Here is a tiny trained network, its code and every weight. The questions are about switching its units off for an input and a target symbol, where a switched-off unit gives its printed mean instead of its output.

import numpy as np


def w(rows, s, z=0):
    codes = np.array(rows[::2]) - 128.0
    scale = np.full(codes.shape[1], s)
    scale[-1] = z or s
    return codes * scale


def f(y):
    return y / 2 * (1 + np.tanh(0.7978845608 * (y + 0.044715 * y**3)))


def softmax(a):
    e = np.exp(a - a.max(-1, keepdims=True))
    return e / e.sum(-1, keepdims=True)


def log_softmax(a):
    a = a - a.max(-1, keepdims=True)
    return a - np.log(np.exp(a).sum(-1, keepdims=True))


def net(x, mask):
    ids = ['αγλξπστψ'.index(c) for c in x.split()]
    T = len(ids)
    res = E[ids] + P[:T]
    q, k, v = (res @ M[0].T for M in (Q, K, V))
    z = softmax(np.where(np.tri(T) > 0, q @ k.T / 3**0.5, -1e9)) @ v
    res = res + np.where(mask[0], z, O[0][:, -1]) @ O[0][:, :-1]
    y = f(res @ A[0][:, :-1].T + A[0][:, -1])
    res = res + np.where(mask[1:25], y, B[0][:, -1]) @ B[0][:, :-1]
    return log_softmax(res[-1] @ U[:, :-1].T + U[:, -1])


Q, K, V, O, A, B = {}, {}, {}, {}, {}, {}
E = w([
[110,54,141,170],'α',
[117,39,125,199],'γ',
[172,170,65,229],'λ',
[66,40,120,169],'ξ',
[249,38,79,169],'π',
[205,184,159,73],'σ',
[50,65,149,198],'τ',
[92,108,154,141],'ψ',
],0.016)
P = w([
[154,91,2,117],'0',
[125,111,90,107],'1',
[116,126,138,106],'2',
[114,137,170,103],'3',
[120,150,198,106],'4',
[124,152,214,112],'5',
[103,152,222,118],'6',
],0.0093)
Q[0] = w([
[141,199,2,54],'H0',
[204,59,129,62],'H0',
[121,73,60,212],'H0',
],0.0094)
K[0] = w([
[5,95,22,78],'H0',
[135,74,129,86],'H0',
[171,119,104,181],'H0',
],0.012)
V[0] = w([
[176,61,243,215],'H0',
[216,16,132,84],'H0',
[195,152,90,221],'H0',
],0.011)
O[0] = w([
[74,253,1,167,190],'H0',
[9,222,60,77,207],'H0',
[165,218,233,191,255],'H0',
],0.0075,0.0085)
A[0] = w([
[225,86,5,157,167],'N0',
[94,72,58,80,155],'N1',
[149,65,184,138,144],'N2',
[112,105,161,78,145],'N3',
[112,91,95,176,40],'N4',
[204,84,127,106,218],'N5',
[151,121,168,112,56],'N6',
[128,122,123,121,164],'N7',
[140,155,115,86,72],'N8',
[76,135,127,92,69],'N9',
[114,85,98,186,51],'N10',
[156,60,88,129,91],'N11',
[139,135,179,101,240],'N12',
[101,128,68,129,52],'N13',
[143,68,104,167,90],'N14',
[123,109,143,133,174],'N15',
[188,129,152,138,10],'N16',
[143,140,121,104,253],'N17',
[72,95,173,135,186],'N18',
[158,148,140,75,97],'N19',
[86,77,123,93,130],'N20',
[120,128,156,110,166],'N21',
[139,130,84,114,33],'N22',
[168,172,152,116,169],'N23',
],0.016,0.0051)
B[0] = w([
[33,177,107,67,188],'N0',
[33,42,171,74,191],'N1',
[41,109,106,87,205],'N2',
[153,152,97,180,137],'N3',
[208,195,162,130,158],'N4',
[94,157,79,73,141],'N5',
[124,138,209,139,138],'N6',
[119,116,123,131,127],'N7',
[188,125,125,127,139],'N8',
[193,119,96,65,185],'N9',
[222,208,146,140,171],'N10',
[199,99,124,108,125],'N11',
[172,189,93,172,214],'N12',
[226,93,189,88,229],'N13',
[167,149,67,91,136],'N14',
[134,157,87,137,151],'N15',
[143,101,162,190,177],'N16',
[100,96,52,115,174],'N17',
[190,149,68,80,247],'N18',
[172,58,158,98,135],'N19',
[252,129,122,93,151],'N20',
[104,144,107,153,146],'N21',
[176,109,184,133,127],'N22',
[122,124,79,64,253],'N23',
],0.019,0.0059)
U = w([
[71,156,150,25,167],'α',
[150,92,115,129,210],'γ',
[169,138,169,125,66],'λ',
[105,167,255,96,92],'ξ',
[65,163,144,147,159],'π',
[124,71,176,71,2],'σ',
[66,79,200,67,93],'τ',
[48,10,130,88,110],'ψ',
],0.0087,0.0096)

Each question gives the input, a string of symbols that net reads in full, and the target symbol t.
The units are the heads (3 rows each of Q, K, V and O) and the neurons (one row each of A and B). Each row of codes is followed by its name. A weight is (code - 128) times the scale printed after its matrix; where a second scale follows, it is the last column's (O, A, B and U).
mask holds one flag per unit, heads first, then neurons. A switched-off unit (its flag False) gives its mean, the last column of its rows in O or B, instead of its output. The means were averaged over made-up inputs and are rounded, as every weight is.
A unit's drop is (log p(t) with every unit on - log p(t) with that unit switched off) / (log p(t) with every unit on - log p(t) with every unit switched off).
The circuit of an input: a set's keep is (log p(t) with only the set's units on - log p(t) with every unit switched off) / (log p(t) with every unit on - log p(t) with every unit switched off). Starting from the 12 units with the biggest drops (on a tie, the unit counted first), units are removed one at a time, each time the one whose removal leaves the highest keep (on an exact tie, the one counted first), for as long as the keep stays at least 0.8.
units of the circuit, in order: the units of the circuit, biggest drop first
most important unit: the unit with the biggest drop
top k neurons: the k neurons with the biggest drops, biggest first
drop when u is switched off: that unit's drop, to one decimal
input τ γ ψ α λ γ ξ, target π: units of the circuit, in order	[H0 N13 N9]
input γ α σ σ α, target γ: units of the circuit, in order	[H0 N20 N0]
input α ξ ψ ψ, target ψ: units of the circuit, in order	[H0 N1]
input γ ξ ψ, target ψ: units of the circuit, in order	[H0 N1 N10]
input ψ γ γ σ γ τ, target γ: units of the circuit, in order	[H0 N20 N0]
input ξ ψ λ σ λ, target π: top 3 neurons	[N13 N18 N9]
input γ ψ τ τ, target λ: units of the circuit, in order	[H0 N10 N4 N2]
input α π γ τ ψ σ ξ, target γ: top 3 neurons	[N20 N0 N2]
input λ λ τ, target π: top neuron	[N2]
input λ α τ, target π: top 2 neurons	[N12 N2]
input π ξ α λ τ ψ γ, target π: top 3 neurons	[N13 N9 N20]
input ξ ψ ξ, target σ: top 2 neurons	[N1 N20]
input α σ ξ γ λ, target π: top 4 neurons	[N13 N18 N9 N1]
input ξ λ ξ, target π: top 4 neurons	[N12 N2 N13 N9]
input γ γ λ γ τ ψ, target π: most important unit	N13
input ψ τ λ σ ξ, target γ: top 4 neurons	[N0 N20 N18 N23]
input σ γ ψ ξ τ τ, target γ: drop when N1 is switched off	0.1
input ψ ξ ψ τ γ γ γ, target ξ: drop when N5 is switched off	0.0
input σ α ψ σ ξ ψ, target γ: drop when H0 is switched off	0.6
